Here is a tiny trained network, its code and every weight. The questions are about switching its units off for an input and a target symbol, where a switched-off unit gives its printed mean instead of its output.

import numpy as np


def w(rows, s, z=0):
    codes = np.array(rows[::2]) - 128.0
    scale = np.full(codes.shape[1], s)
    scale[-1] = z or s
    return codes * scale


def f(y):
    return np.maximum(y, 0)


def softmax(a):
    e = np.exp(a - a.max(-1, keepdims=True))
    return e / e.sum(-1, keepdims=True)


def log_softmax(a):
    a = a - a.max(-1, keepdims=True)
    return a - np.log(np.exp(a).sum(-1, keepdims=True))


def net(x, mask):
    ids = ['ΔΛΞΠΣΨαβγζηθφ'.index(c) for c in x.split()]
    T = len(ids)
    res = E[ids] + P[:T]
    u = 0
    for l in range(3):
        q, k, v = (res @ M[l].T for M in (Q, K, V))
        z = softmax(np.where(np.tri(T) > 0, q @ k.T / 4**0.5, -1e9)) @ v
        res = res + np.where(mask[u], z, O[l][:, -1]) @ O[l][:, :-1]
        u += 1
        y = f(res @ A[l][:, :-1].T + A[l][:, -1])
        res = res + np.where(mask[u : u + 4], y, B[l][:, -1]) @ B[l][:, :-1]
        u += 4
    return log_softmax(res[-1] @ U[:, :-1].T + U[:, -1])


Q, K, V, O, A, B = {}, {}, {}, {}, {}, {}
E = w([
[124,31,71,91,197,115,220,177,202],'Δ',
[79,161,144,118,248,207,181,211,171],'Λ',
[132,101,119,52,202,173,56,110,153],'Ξ',
[89,108,55,155,114,114,160,161,184],'Π',
[97,51,16,81,180,87,89,191,225],'Σ',
[95,144,105,176,222,80,133,66,246],'Ψ',
[89,99,89,149,100,192,244,218,143],'α',
[74,121,112,98,148,220,43,89,179],'β',
[209,49,119,48,218,31,97,108,164],'γ',
[181,115,138,159,116,84,134,22,166],'ζ',
[48,107,79,87,192,204,141,218,185],'η',
[204,119,187,106,201,141,183,125,89],'θ',
[115,144,158,151,140,179,122,68,141],'φ',
],0.013)
P = w([
[210,153,68,165,167,147,129,102,94],'0',
[79,130,143,75,137,118,156,85,84],'1',
[97,56,160,124,149,185,134,46,186],'2',
[199,162,47,155,191,135,149,108,90],'3',
[86,156,133,54,116,101,163,108,107],'4',
[122,93,172,130,150,130,127,118,184],'5',
[199,182,27,141,187,135,159,111,109],'6',
[90,179,119,41,97,102,167,113,129],'7',
[144,120,183,149,139,110,127,164,193],'8',
[194,194,16,147,173,141,164,107,133],'9',
[89,202,109,29,76,101,168,119,152],'10',
[146,137,185,169,135,107,130,190,206],'11',
[181,211,9,153,170,146,167,119,156],'12',
[76,213,111,38,80,92,169,141,169],'13',
],0.015)
Q[0] = w([
[169,112,228,156,113,64,32,143,11],'0.h1',
[64,128,29,253,194,87,180,247,237],'0.h1',
[108,122,186,129,100,99,127,90,132],'0.h1',
[140,219,185,122,72,105,120,161,132],'0.h1',
],0.0056)
K[0] = w([
[174,21,97,204,215,198,138,82,76],'0.h1',
[76,251,176,75,67,76,99,212,169],'0.h1',
[137,174,101,110,100,228,118,71,77],'0.h1',
[98,179,2,153,175,156,172,114,82],'0.h1',
],0.004)
V[0] = w([
[168,93,77,148,163,181,127,66,140],'0.h1',
[107,140,148,160,107,90,78,162,74],'0.h1',
[142,110,152,119,85,155,131,117,253],'0.h1',
[119,86,129,128,135,137,119,120,142],'0.h1',
],0.0068)
O[0] = w([
[112,84,83,91,117,213,115,15,77,186],'0.h1',
[83,59,213,86,186,45,106,238,2,2],'0.h1',
[56,115,140,126,225,81,202,191,165,152],'0.h1',
[74,158,210,193,121,189,109,91,131,135],'0.h1',
],0.0053,0.0055)
A[0] = w([
[154,141,151,72,254,69,106,147,117,10],'0.n1',
[131,209,172,86,102,96,146,109,35,7],'0.n2',
[174,178,136,16,107,107,99,88,71,10],'0.n3',
[53,165,107,83,110,87,144,93,87,213],'0.n4',
],0.007,0.0019)
B[0] = w([
[112,148,118,152,102,165,111,51,166,227],'0.n1',
[77,132,134,104,46,192,254,18,179,161],'0.n2',
[167,202,163,39,87,43,105,192,154,221],'0.n3',
[103,225,102,75,94,87,160,87,106,253],'0.n4',
],0.0079,0.003)
Q[1] = w([
[147,4,208,194,125,126,74,148,87],'1.h1',
[65,108,201,104,49,90,99,128,163],'1.h1',
[113,155,198,34,117,129,172,124,144],'1.h1',
[179,180,56,87,92,127,146,108,132],'1.h1',
],0.013)
K[1] = w([
[194,61,182,110,118,145,84,70,35],'1.h1',
[92,61,112,239,138,97,109,151,128],'1.h1',
[112,136,116,167,197,130,197,185,166],'1.h1',
[120,171,82,116,94,71,202,169,254],'1.h1',
],0.012)
V[1] = w([
[120,15,64,62,173,90,141,161,175],'1.h1',
[200,153,199,55,207,163,177,123,127],'1.h1',
[100,179,117,74,187,138,8,154,140],'1.h1',
[152,129,127,144,171,14,92,51,187],'1.h1',
],0.011)
O[1] = w([
[138,47,108,68,124,164,93,164,153,150],'1.h1',
[90,119,153,178,64,120,61,143,140,254],'1.h1',
[124,126,140,82,139,228,30,73,60,120],'1.h1',
[88,56,148,156,247,82,118,115,107,133],'1.h1',
],0.016,0.0084)
A[1] = w([
[37,68,198,112,93,137,98,123,111,206],'1.n1',
[82,120,78,1,131,116,190,89,67,251],'1.n2',
[45,146,194,99,89,99,97,115,80,97],'1.n3',
[138,86,95,134,187,163,137,76,130,14],'1.n4',
],0.01,0.0032)
B[1] = w([
[188,150,59,120,138,22,171,115,229,231],'1.n1',
[98,166,81,255,106,113,76,111,122,246],'1.n2',
[184,129,251,70,221,124,90,183,113,191],'1.n3',
[171,166,105,98,233,149,168,241,171,207],'1.n4',
],0.0082,0.013)
Q[2] = w([
[122,71,109,178,173,130,41,174,100],'2.h1',
[132,30,99,39,57,91,129,25,195],'2.h1',
[112,165,169,143,105,175,142,135,61],'2.h1',
[28,1,127,40,51,87,85,64,177],'2.h1',
],0.0051)
K[2] = w([
[45,168,113,53,146,70,71,83,199],'2.h1',
[204,57,156,247,117,199,91,146,234],'2.h1',
[255,116,96,187,122,113,96,99,86],'2.h1',
[234,23,235,204,126,182,184,86,188],'2.h1',
],0.0052)
V[2] = w([
[41,195,125,60,146,118,154,158,135],'2.h1',
[169,119,179,170,161,214,173,110,254],'2.h1',
[197,108,86,83,127,99,157,140,36],'2.h1',
[26,108,172,113,138,143,107,230,121],'2.h1',
],0.0057)
O[2] = w([
[147,116,167,162,19,140,136,101,77,154],'2.h1',
[10,175,151,167,141,254,175,171,98,245],'2.h1',
[233,114,125,131,129,55,117,136,146,27],'2.h1',
[202,108,166,182,95,151,223,112,68,51],'2.h1',
],0.006,0.011)
A[2] = w([
[95,178,131,114,91,70,160,117,183,114],'2.n1',
[106,89,152,178,203,99,141,128,127,75],'2.n2',
[156,116,2,96,141,183,158,61,78,2],'2.n3',
[95,161,76,147,145,195,94,129,151,83],'2.n4',
],0.0093,0.013)
B[2] = w([
[162,69,146,108,146,130,140,109,109,241],'2.n1',
[107,100,111,83,8,111,97,139,102,193],'2.n2',
[66,182,214,92,142,139,172,210,158,146],'2.n3',
[185,119,135,126,131,127,152,129,83,254],'2.n4',
],0.014,0.019)
U = w([
[61,65,78,106,158,204,157,59,164,254],'Δ',
[64,165,160,66,77,162,144,123,205,191],'Λ',
[186,118,148,215,90,99,93,189,154,129],'Ξ',
[121,147,55,138,184,90,190,36,55,196],'Π',
[119,231,52,134,139,76,170,152,179,105],'Σ',
[76,191,69,98,80,78,150,125,99,126],'Ψ',
[207,132,95,88,93,92,199,111,107,70],'α',
[202,78,113,121,166,122,133,94,66,96],'β',
[191,92,100,113,109,108,115,139,111,43],'γ',
[159,41,139,105,131,127,152,108,2,82],'ζ',
[168,145,53,141,69,168,92,97,87,116],'η',
[185,88,170,113,151,84,173,166,63,34],'θ',
[120,128,142,94,169,115,188,95,41,117],'φ',
],0.0056,0.0082)

Each question gives the input, a string of symbols that net reads in full, and the target symbol t.
The units are the heads (4 rows each of Q, K, V and O) and the neurons (one row each of A and B). Each row of codes is followed by its name. A weight is (code - 128) times the scale printed after its matrix; where a second scale follows, it is the last column's (O, A, B and U).
mask holds one flag per unit, layer by layer, with each layer's heads first. A switched-off unit (its flag False) gives its mean, the last column of its rows in O or B, instead of its output. The means were averaged over made-up inputs and are rounded, as every weight is.
A unit's drop is (log p(t) with every unit on - log p(t) with that unit switched off) / (log p(t) with every unit on - log p(t) with every unit switched off).
The circuit of an input: a set's keep is (log p(t) with only the set's units on - log p(t) with every unit switched off) / (log p(t) with every unit on - log p(t) with every unit switched off). Starting from the 12 units with the biggest drops (on a tie, the unit counted first), units are removed one at a time, each time the one whose removal leaves the highest keep (on an exact tie, the one counted first), for as long as the keep stays at least 0.8.
units of the circuit, in order: the units of the circuit, biggest drop first
unit that matters most: the unit with the biggest drop
k most important neurons: the k neurons with the biggest drops, biggest first
top k neurons in layer l: the k neurons of layer l with the biggest drops, biggest first
input ζ ζ Λ Ξ Λ θ φ θ, target Λ: units of the circuit, in order	[1.n3; 1.h1; 2.n4]
input Λ Δ θ θ η φ φ, target Λ: units of the circuit, in order	[2.n3; 1.h1]
input γ φ θ ζ φ Π Δ θ Λ η, target Ξ: units of the circuit, in order	[0.n3; 1.h1; 0.n2]
input η Λ ζ θ ζ θ φ γ θ ζ, target γ: 2 most important neurons	[2.n2; 1.n4]
input α Π θ η γ θ Ψ η ζ Λ, target Λ: 4 most important neurons	[2.n3; 2.n1; 1.n3; 1.n2]
input η η ζ α θ Π Π β, target Π: top 2 neurons in layer 2	[2.n2; 2.n4]
input θ Σ θ ζ θ φ ζ ζ α Λ Σ Ψ η, target θ: units of the circuit, in order	[2.n4; 1.h1; 2.n3; 1.n4]
input Λ Λ φ θ θ Ξ ζ η γ Λ θ, target Λ: units of the circuit, in order	[1.n3; 2.n4; 1.h1]
input ζ γ Δ Λ, target γ: unit that matters most	0.n3
input Σ γ φ α ζ, target α: units of the circuit, in order	[1.h1; 2.n1]
input Π θ Σ θ Σ Δ Σ θ θ η ζ, target η: units of the circuit, in order	[1.h1; 1.n2]
input γ Λ θ θ φ, target Λ: units of the circuit, in order	[1.n3; 1.h1; 2.n4]
input Λ Λ ζ α θ α β Λ Π β φ γ φ, target Π: 2 most important neurons	[0.n3; 0.n4]
input γ φ ζ Λ Ψ, target Ψ: units of the circuit, in order	[2.n2; 1.h1; 2.n1; 0.n4]
input η γ θ Π Π Λ φ γ Λ α, target γ: unit that matters most	0.n3
input η Λ Λ ζ Λ θ θ Ψ θ Ψ θ θ γ, target Ξ: 3 most important neurons	[0.n3; 0.n2; 0.n4]
input α θ γ Λ θ φ, target Δ: 2 most important neurons	[0.n4; 0.n3]
input θ α θ φ θ Λ θ γ, target Λ: units of the circuit, in order	[0.n3; 2.n4]
input θ η θ θ Λ α θ β, target α: top 2 neurons in layer 2	[2.n1; 2.n4]
input θ Λ ζ Σ Λ α θ Λ γ Ξ, target η: units of the circuit, in order	[1.h1]
input θ ζ β η θ Λ θ θ Λ β, target Ξ: units of the circuit, in order	[1.h1; 0.n3; 0.n2]
input Ξ θ ζ φ Ξ α η Λ β γ ζ Π Ψ, target Ψ: 3 most important neurons	[2.n2; 0.n3; 0.n4]
input η ζ φ θ, target Ψ: top 3 neurons in layer 2	[2.n2; 2.n4; 2.n1]
input α Π Δ Λ ζ, target Λ: units of the circuit, in order	[1.h1; 2.n4; 1.n2]
input θ Ψ Ψ ζ Ξ Π η α α Λ ζ η θ, target Ψ: 4 most important neurons	[2.n2; 0.n3; 2.n1; 2.n4]
input ζ θ φ α θ θ β α Δ η φ Ξ Ψ φ, target Ψ: 4 most important neurons	[2.n2; 2.n1; 1.n2; 1.n1]
